Below is a small trained network, with its code and all its weights. Each question gives an input and a class and asks what happens when units are switched off, that is, made to give their printed mean instead of their output.

import numpy as np


def w(rows, s, z=0):
    codes = np.array(rows[::2]) - 128.0
    scale = np.full(codes.shape[1], s)
    scale[-1] = z or s
    return codes * scale


def f(y):
    return y / 2 * (1 + np.tanh(0.7978845608 * (y + 0.044715 * y**3)))


def log_softmax(a):
    a = a - a.max(-1, keepdims=True)
    return a - np.log(np.exp(a).sum(-1, keepdims=True))


def net(x, mask):
    res = np.array(x, float).reshape(1, 7) / 4 @ E
    y = f(res @ A[0][:, :-1].T + A[0][:, -1])
    res = res + np.where(mask, y, B[0][:, -1]) @ B[0][:, :-1]
    return log_softmax(res[-1] @ U[:, :-1].T + U[:, -1])


A, B = {}, {}
E = w([
[166,109,216,214,156,67,100],'x0',
[168,181,75,223,2,177,86],'x1',
[204,219,25,182,217,90,106],'x2',
[144,186,101,111,129,206,113],'x3',
[53,218,100,68,92,145,92],'x4',
[216,78,87,85,72,66,175],'x5',
[7,118,86,189,142,49,216],'x6',
],0.0077)
A[0] = w([
[164,172,171,228,160,160,17,120],'neuron 0',
[80,108,164,54,73,160,130,233],'neuron 1',
[166,106,135,76,205,125,124,221],'neuron 2',
[97,41,197,127,108,148,112,125],'neuron 3',
[133,43,254,113,89,140,135,149],'neuron 4',
[79,193,84,130,38,83,115,170],'neuron 5',
[79,158,159,99,223,129,148,159],'neuron 6',
[118,64,128,134,197,86,144,253],'neuron 7',
[70,132,116,232,120,143,148,182],'neuron 8',
[190,181,77,145,83,184,39,180],'neuron 9',
[166,114,155,165,118,94,36,179],'neuron 10',
[156,194,51,84,141,193,154,182],'neuron 11',
[150,190,138,139,83,210,30,193],'neuron 12',
[64,108,171,58,251,167,130,161],'neuron 13',
[255,113,97,135,143,90,172,146],'neuron 14',
[130,76,196,89,62,173,105,193],'neuron 15',
[106,21,123,233,158,140,141,138],'neuron 16',
],0.0087,0.0043)
B[0] = w([
[133,182,193,169,168,138,139,210],'neuron 0',
[87,85,105,1,109,172,153,215],'neuron 1',
[121,84,119,152,161,103,90,194],'neuron 2',
[138,81,144,132,150,174,171,205],'neuron 3',
[175,55,135,92,181,167,190,246],'neuron 4',
[59,206,91,91,114,106,165,188],'neuron 5',
[48,95,194,142,173,121,65,201],'neuron 6',
[121,66,175,147,130,91,116,218],'neuron 7',
[99,154,141,198,103,116,221,193],'neuron 8',
[186,205,138,132,105,164,95,215],'neuron 9',
[198,141,183,110,120,126,137,181],'neuron 10',
[114,137,31,165,138,167,43,200],'neuron 11',
[128,178,148,107,78,186,105,220],'neuron 12',
[75,87,176,113,180,140,79,236],'neuron 13',
[217,101,103,167,150,54,98,193],'neuron 14',
[174,101,157,44,117,178,165,221],'neuron 15',
[142,97,138,166,138,112,180,198],'neuron 16',
],0.0092,0.011)
U = w([
[2,167,73,59,67,86,179,143],'0',
[151,228,208,134,105,176,127,99],'1',
[148,68,167,43,151,193,228,80],'2',
[80,115,157,196,124,96,232,169],'3',
[124,138,98,47,55,185,73,8],'4',
[50,89,205,101,177,103,62,218],'5',
[218,79,141,128,130,23,130,125],'6',
[134,164,3,148,148,146,72,167],'7',
],0.009,0.0016)

Each question gives the input, the list of numbers given to net, and the class t.
The units are the neurons (one row each of A and B). Each row of codes is followed by its name. A weight is (code - 128) times the scale printed after its matrix; where a second scale follows, it is the last column's (A, B and U).
mask holds one flag per neuron, in row order. A switched-off neuron (its flag False) gives its mean, the last column of its row in B, instead of its output. The means were averaged over made-up inputs and are rounded, as every weight is.
A unit's drop is (log p(t) with every unit on - log p(t) with that unit switched off) / (log p(t) with every unit on - log p(t) with every unit switched off).
The circuit of an input: a set's keep is (log p(t) with only the set's units on - log p(t) with every unit switched off) / (log p(t) with every unit on - log p(t) with every unit switched off). Starting from the 12 units with the biggest drops (on a tie, the unit counted first), units are removed one at a time, each time the one whose removal leaves the highest keep (on an exact tie, the one counted first), for as long as the keep stays at least 0.8.
units of the circuit, in order: the units of the circuit, biggest drop first
k most important neurons: the k neurons with the biggest drops, biggest first
drop when u is switched off: that unit's drop, to one decimal
input [-7,-6,1,-2,-8,5,-6], class 6: units of the circuit, in order => neuron 14
input [2,0,2,-8,2,1,2], class 6: units of the circuit, in order => neuron 13; neuron 1
input [-4,-1,-5,7,-3,-6,8], class 5: 2 most important neurons => neuron 13; neuron 6
input [-2,-3,0,8,4,-5,-1], class 4: 3 most important neurons => neuron 12; neuron 11; neuron 7
input [-4,-1,-5,-4,5,-5,2], class 0: 3 most important neurons => neuron 5; neuron 4; neuron 10
input [-4,3,6,4,-7,2,7], class 7: 2 most important neurons => neuron 11; neuron 4
input [-8,7,-6,-1,4,-5,1], class 0: 2 most important neurons => neuron 5; neuron 8
input [5,-8,-2,8,-7,-4,-7], class 5: 2 most important neurons => neuron 13; neuron 6
input [7,-2,-3,0,-5,-8,6], class 3: 2 most important neurons => neuron 8; neuron 16
input [-7,-4,-2,-2,-5,-8,-5], class 5: 3 most important neurons => neuron 13; neuron 6; neuron 2
input [-1,-3,6,2,6,0,-8], class 7: 3 most important neurons => neuron 11; neuron 15; neuron 2
input [5,-1,-3,-4,-8,6,-2], class 6: 2 most important neurons => neuron 14; neuron 1
input [8,0,1,6,6,4,7], class 0: drop when neuron 0 is switched off => 0.1
input [2,2,3,-8,-2,0,-5], class 6: drop when neuron 14 is switched off => 0.1
input [-6,3,5,-5,5,2,-2], class 7: units of the circuit, in order => neuron 11
input [-1,-8,3,-5,2,2,-7], class 5: drop when neuron 0 is switched off => 0.0
input [0,-8,6,-4,-6,0,-8], class 6: drop when neuron 14 is switched off => 1.2
